Below is a small trained network, with its code and all its weights. Each question gives an input and a target symbol and asks what happens when units are switched off, that is, made to give their printed mean instead of their output.

import numpy as np


def w(rows, s, z=0):
    codes = np.array(rows[::2]) - 128.0
    scale = np.full(codes.shape[1], s)
    scale[-1] = z or s
    return codes * scale


def norm(h):
    return h / np.sqrt((h * h).mean(-1, keepdims=True) + 1e-5)


def f(y):
    return y / 2 * (1 + np.tanh(0.7978845608 * (y + 0.044715 * y**3)))


def softmax(a):
    e = np.exp(a - a.max(-1, keepdims=True))
    return e / e.sum(-1, keepdims=True)


def log_softmax(a):
    a = a - a.max(-1, keepdims=True)
    return a - np.log(np.exp(a).sum(-1, keepdims=True))


def net(x, mask):
    ids = ['βγδεζηθλμξστφψω'.index(c) for c in x.split()]
    T = len(ids)
    res = E[ids] + P[:T]
    r = norm(res)
    for j in range(2):
        rows = slice(2 * j, 2 * j + 2)
        q, k, v = (r @ M[0][rows].T for M in (Q, K, V))
        z = softmax(np.where(np.tri(T) > 0, q @ k.T / 2**0.5, -1e9)) @ v
        o = O[0][rows]
        res = res + np.where(mask[j], z, o[:, -1]) @ o[:, :-1]
    y = f(norm(res) @ A[0][:, :-1].T + A[0][:, -1])
    res = res + np.where(mask[2:26], y, B[0][:, -1]) @ B[0][:, :-1]
    return log_softmax(norm(res)[-1] @ U[:, :-1].T + U[:, -1])


Q, K, V, O, A, B = {}, {}, {}, {}, {}, {}
E = w([
[115,85,74],'β',
[113,235,132],'γ',
[53,182,53],'δ',
[195,102,72],'ε',
[96,226,124],'ζ',
[129,69,62],'η',
[96,114,164],'θ',
[4,130,146],'λ',
[90,125,48],'μ',
[188,52,162],'ξ',
[134,64,59],'σ',
[166,224,147],'τ',
[181,130,82],'φ',
[121,79,69],'ψ',
[156,129,111],'ω',
],0.019)
P = w([
[2,27,187],'0',
[52,113,147],'1',
[74,122,138],'2',
[85,136,131],'3',
[94,140,123],'4',
[103,146,117],'5',
[105,156,110],'6',
[113,158,107],'7',
[114,166,100],'8',
[126,161,103],'9',
[126,164,99],'10',
[126,170,94],'11',
[128,175,92],'12',
],0.0053)
Q[0] = w([
[138,149,97],'h1',
[175,127,140],'h1',
[9,176,104],'h2',
[136,169,156],'h2',
],0.015)
K[0] = w([
[21,86,94],'h1',
[177,102,201],'h1',
[1,186,93],'h2',
[179,182,242],'h2',
],0.0084)
V[0] = w([
[34,137,185],'h1',
[188,3,156],'h1',
[96,229,232],'h2',
[9,44,47],'h2',
],0.0047)
O[0] = w([
[162,162,95,174],'h1',
[31,105,106,65],'h1',
[87,3,124,114],'h2',
[196,125,229,252],'h2',
],0.0052,0.0027)
A[0] = w([
[116,102,202,3],'n1',
[124,111,122,143],'n2',
[91,132,153,153],'n3',
[165,173,71,114],'n4',
[89,40,51,147],'n5',
[171,177,70,73],'n6',
[124,92,105,173],'n7',
[71,182,109,197],'n8',
[102,84,8,136],'n9',
[159,152,96,116],'n10',
[137,150,84,85],'n11',
[116,109,166,131],'n12',
[202,84,163,82],'n13',
[147,152,186,86],'n14',
[125,232,144,32],'n15',
[208,164,181,60],'n16',
[143,160,208,83],'n17',
[109,118,88,125],'n18',
[144,93,179,88],'n19',
[96,112,153,89],'n20',
[129,150,96,54],'n21',
[132,111,141,90],'n22',
[138,142,120,95],'n23',
[156,156,78,128],'n24',
],0.016,0.0035)
B[0] = w([
[123,53,54,153],'n1',
[130,149,136,132],'n2',
[104,73,150,156],'n3',
[213,52,102,229],'n4',
[69,253,181,219],'n5',
[227,29,132,224],'n6',
[110,156,149,155],'n7',
[146,131,220,228],'n8',
[16,169,81,254],'n9',
[168,68,125,176],'n10',
[178,119,97,169],'n11',
[145,95,105,140],'n12',
[189,146,207,147],'n13',
[58,138,139,145],'n14',
[34,215,33,219],'n15',
[77,154,220,165],'n16',
[30,133,149,163],'n17',
[124,160,145,155],'n18',
[161,161,47,139],'n19',
[141,80,135,138],'n20',
[168,135,106,145],'n21',
[147,151,104,119],'n22',
[135,113,115,132],'n23',
[196,76,103,204],'n24',
],0.018,0.0077)
U = w([
[136,92,137,138],'β',
[61,202,95,248],'γ',
[127,109,124,20],'δ',
[173,139,61,160],'ε',
[45,4,54,66],'ζ',
[203,165,207,150],'η',
[130,103,125,44],'θ',
[126,107,122,1],'λ',
[133,98,119,19],'μ',
[133,102,133,85],'ξ',
[134,101,129,75],'σ',
[121,162,21,147],'τ',
[127,89,144,142],'φ',
[139,84,139,191],'ψ',
[128,110,127,18],'ω',
],0.015,0.0033)

Each question gives the input, a string of symbols that net reads in full, and the target symbol t.
The units are the heads (2 rows each of Q, K, V and O) and the neurons (one row each of A and B). Each row of codes is followed by its name. A weight is (code - 128) times the scale printed after its matrix; where a second scale follows, it is the last column's (O, A, B and U).
mask holds one flag per unit, heads first, then neurons. A switched-off unit (its flag False) gives its mean, the last column of its rows in O or B, instead of its output. The means were averaged over made-up inputs and are rounded, as every weight is.
A unit's drop is (log p(t) with every unit on - log p(t) with that unit switched off) / (log p(t) with every unit on - log p(t) with every unit switched off).
The circuit of an input: a set's keep is (log p(t) with only the set's units on - log p(t) with every unit switched off) / (log p(t) with every unit on - log p(t) with every unit switched off). Starting from the 12 units with the biggest drops (on a tie, the unit counted first), units are removed one at a time, each time the one whose removal leaves the highest keep (on an exact tie, the one counted first), for as long as the keep stays at least 0.8.
units of the circuit, in order: the units of the circuit, biggest drop first
k most important neurons: the k neurons with the biggest drops, biggest first
which heads matter: for each layer, one digit per head in row order, 1 if its drop is at least 0.15 and else 0, layers parted by /
drop when u is switched off: that unit's drop, to one decimal
input σ μ ψ ζ ζ ζ ξ λ λ ζ σ φ ψ, target τ: 3 most important neurons : [n9 n5 n8]
input ζ γ θ ε η, target γ: units of the circuit, in order : [n5]
input γ σ φ τ τ τ τ ξ μ γ, target τ: units of the circuit, in order : [n15 n5 n9]
input φ τ φ γ ω ω τ σ σ λ ψ, target γ: which heads matter : 10
input η θ τ τ θ, target ζ: which heads matter : 00
input β τ β θ τ τ θ σ δ δ η ψ η, target τ: which heads matter : 01
input τ ξ μ τ ζ σ ψ θ σ δ γ ζ, target τ: 3 most important neurons : [n15 n5 n16]
input η μ τ λ σ σ μ θ β, target γ: which heads matter : 10
input γ ω λ τ φ τ ω τ λ γ ψ, target γ: 2 most important neurons : [n5 n9]
input θ φ ζ τ γ ψ η ζ λ θ γ, target τ: 3 most important neurons : [n15 n5 n9]
input λ τ ψ β γ γ λ θ γ ζ θ, target ζ: which heads matter : 01
input ε ξ ξ, target η: 3 most important neurons : [n13 n9 n15]
input γ σ ξ ε ω γ τ τ, target τ: drop when n16 is switched off : 0.1
input ε γ ω η ζ τ μ γ λ δ ζ, target τ: drop when n16 is switched off : 0.4
input θ θ ε τ γ μ, target γ: drop when n5 is switched off : 1.0
input μ θ τ ε θ ψ σ ω θ η ω ξ, target η: units of the circuit, in order : [n13]
